Here is a tiny trained network, its code and every weight. The questions are about switching its units off for an input and a class, where a switched-off unit gives its printed mean instead of its output.

import numpy as np


def w(rows, s, z=0):
    codes = np.array(rows[::2]) - 128.0
    scale = np.full(codes.shape[1], s)
    scale[-1] = z or s
    return codes * scale


def norm(h):
    return h / np.sqrt((h * h).mean(-1, keepdims=True) + 1e-5)


def f(y):
    return y / 2 * (1 + np.tanh(0.7978845608 * (y + 0.044715 * y**3)))


def log_softmax(a):
    a = a - a.max(-1, keepdims=True)
    return a - np.log(np.exp(a).sum(-1, keepdims=True))


def net(x, mask):
    res = np.array(x, float).reshape(1, 5) / 4 @ E
    u = 0
    for l in range(4):
        y = f(norm(res) @ A[l][:, :-1].T + A[l][:, -1])
        res = res + np.where(mask[u : u + 5], y, B[l][:, -1]) @ B[l][:, :-1]
        u += 5
    return log_softmax(norm(res)[-1] @ U[:, :-1].T + U[:, -1])


A, B = {}, {}
E = w([
[134,139,131,122],'x0',
[163,59,255,61],'x1',
[9,158,152,69],'x2',
[93,83,116,171],'x3',
[128,179,169,195],'x4',
],0.0056)
A[0] = w([
[138,145,197,127,55],'L0N1',
[158,157,173,119,95],'L0N2',
[96,84,59,123,254],'L0N3',
[246,177,130,164,148],'L0N4',
[143,186,95,176,82],'L0N5',
],0.011,0.0012)
B[0] = w([
[111,157,149,140,166],'L0N1',
[132,139,104,179,156],'L0N2',
[224,134,43,44,199],'L0N3',
[2,49,51,117,253],'L0N4',
[148,101,218,128,200],'L0N5',
],0.0061,0.0046)
A[1] = w([
[133,214,6,162,186],'L1N1',
[66,201,165,88,185],'L1N2',
[88,168,170,254,222],'L1N3',
[119,89,211,119,124],'L1N4',
[48,187,87,76,255],'L1N5',
],0.0093,0.00079)
B[1] = w([
[166,166,253,138,254],'L1N1',
[105,62,80,180,197],'L1N2',
[175,132,93,2,241],'L1N3',
[155,184,170,137,199],'L1N4',
[167,74,114,173,215],'L1N5',
],0.0094,0.0041)
A[2] = w([
[1,201,140,131,4],'L2N1',
[85,161,95,44,148],'L2N2',
[157,41,94,129,244],'L2N3',
[127,111,173,58,217],'L2N4',
[188,127,118,41,83],'L2N5',
],0.0075,0.0016)
B[2] = w([
[2,117,75,86,111],'L2N1',
[239,88,56,105,154],'L2N2',
[99,195,101,230,253],'L2N3',
[177,206,52,164,217],'L2N4',
[109,168,61,83,223],'L2N5',
],0.0081,0.0045)
A[3] = w([
[19,81,146,255,214],'L3N1',
[85,31,177,28,6],'L3N2',
[155,149,75,110,246],'L3N3',
[81,170,85,46,250],'L3N4',
[95,187,197,98,241],'L3N5',
],0.0078,0.0018)
B[3] = w([
[155,122,140,253,253],'L3N1',
[103,172,213,167,108],'L3N2',
[118,159,87,196,239],'L3N3',
[101,145,10,211,188],'L3N4',
[217,131,49,183,170],'L3N5',
],0.0062,0.0041)
U = w([
[141,133,26,84,164],'0',
[169,127,118,176,194],'1',
[96,89,137,219,148],'2',
[209,150,218,89,148],'3',
[167,127,100,182,114],'4',
[91,91,139,81,62],'5',
[74,26,142,8,16],'6',
[29,34,193,15,2],'7',
],0.012,0.007)

Each question gives the input, the list of numbers given to net, and the class t.
The units are the neurons (one row each of A and B). Each row of codes is followed by its name. A weight is (code - 128) times the scale printed after its matrix; where a second scale follows, it is the last column's (A, B and U).
mask holds one flag per neuron, layer by layer. A switched-off neuron (its flag False) gives its mean, the last column of its row in B, instead of its output. The means were averaged over made-up inputs and are rounded, as every weight is.
A unit's drop is (log p(t) with every unit on - log p(t) with that unit switched off) / (log p(t) with every unit on - log p(t) with every unit switched off).
unit that matters most: the unit with the biggest drop
top k neurons: the k neurons with the biggest drops, biggest first
k most important neurons of layer l: the k neurons of layer l with the biggest drops, biggest first
drop when u is switched off: that unit's drop, to one decimal
input [3,-7,8,8,8], class 0: top 2 neurons	(L1N3; L0N4)
input [-6,3,7,3,-6], class 2: top 4 neurons	(L1N3; L1N5; L1N2; L2N3)
input [8,8,6,6,-4], class 1: top 2 neurons	(L3N5; L1N1)
input [-4,-5,-1,0,6], class 0: top neuron	(L1N3)
input [3,-6,-4,0,1], class 3: top 3 neurons	(L1N1; L1N2; L2N3)
input [-4,6,6,5,-1], class 2: top 3 neurons	(L1N3; L1N1; L1N2)
input [1,-5,2,-1,-3], class 3: top 2 neurons	(L1N1; L0N4)
input [5,7,5,-8,-4], class 4: top 2 neurons	(L2N4; L1N1)
input [-5,-5,8,-5,-5], class 2: top 3 neurons	(L1N5; L1N3; L1N2)
input [-8,5,5,-8,-1], class 1: 4 most important neurons of layer 1	(L1N3; L1N1; L1N4; L1N2)
input [-4,-5,8,2,-5], class 2: top 3 neurons	(L1N5; L1N3; L1N1)
input [0,5,2,5,-1], class 3: top 3 neurons	(L0N4; L1N4; L2N3)
input [-5,-6,1,-1,-5], class 3: top 3 neurons	(L1N1; L0N4; L1N3)
input [-7,8,1,3,-8], class 0: unit that matters most	L2N4
input [-5,6,-3,4,-5], class 3: top 3 neurons	(L0N4; L1N3; L0N3)
input [-4,5,-3,-1,-2], class 3: top 3 neurons	(L0N3; L1N3; L1N4)
input [-4,0,7,1,8], class 0: top 2 neurons	(L1N3; L0N4)
input [7,6,8,-3,-6], class 2: 2 most important neurons of layer 2	(L2N5; L2N3)
input [-7,5,7,-8,4], class 4: 2 most important neurons of layer 3	(L3N5; L3N1)
input [4,-3,7,-6,2], class 2: unit that matters most	L1N2
input [3,-8,7,-2,-5], class 3: 3 most important neurons of layer 1	(L1N1; L1N5; L1N3)
input [3,-5,6,1,-2], class 2: 3 most important neurons of layer 1	(L1N3; L1N5; L1N2)
input [-4,-6,-7,4,8], class 0: 3 most important neurons of layer 1	(L1N3; L1N2; L1N5)
input [-1,-7,-8,-3,-5], class 2: 3 most important neurons of layer 1	(L1N3; L1N4; L1N1)
input [4,-4,-3,-6,7], class 0: 2 most important neurons of layer 0	(L0N5; L0N3)
input [-6,3,7,2,7], class 0: 2 most important neurons of layer 0	(L0N3; L0N4)
input [4,-7,-5,7,-5], class 3: unit that matters most	L1N1
input [-3,-8,5,5,-1], class 3: 2 most important neurons of layer 0	(L0N4; L0N3)
input [-6,-7,-1,-2,-6], class 3: 3 most important neurons of layer 1	(L1N1; L1N3; L1N2)
input [-4,3,-7,-7,1], class 2: drop when L0N4 is switched off	0.7
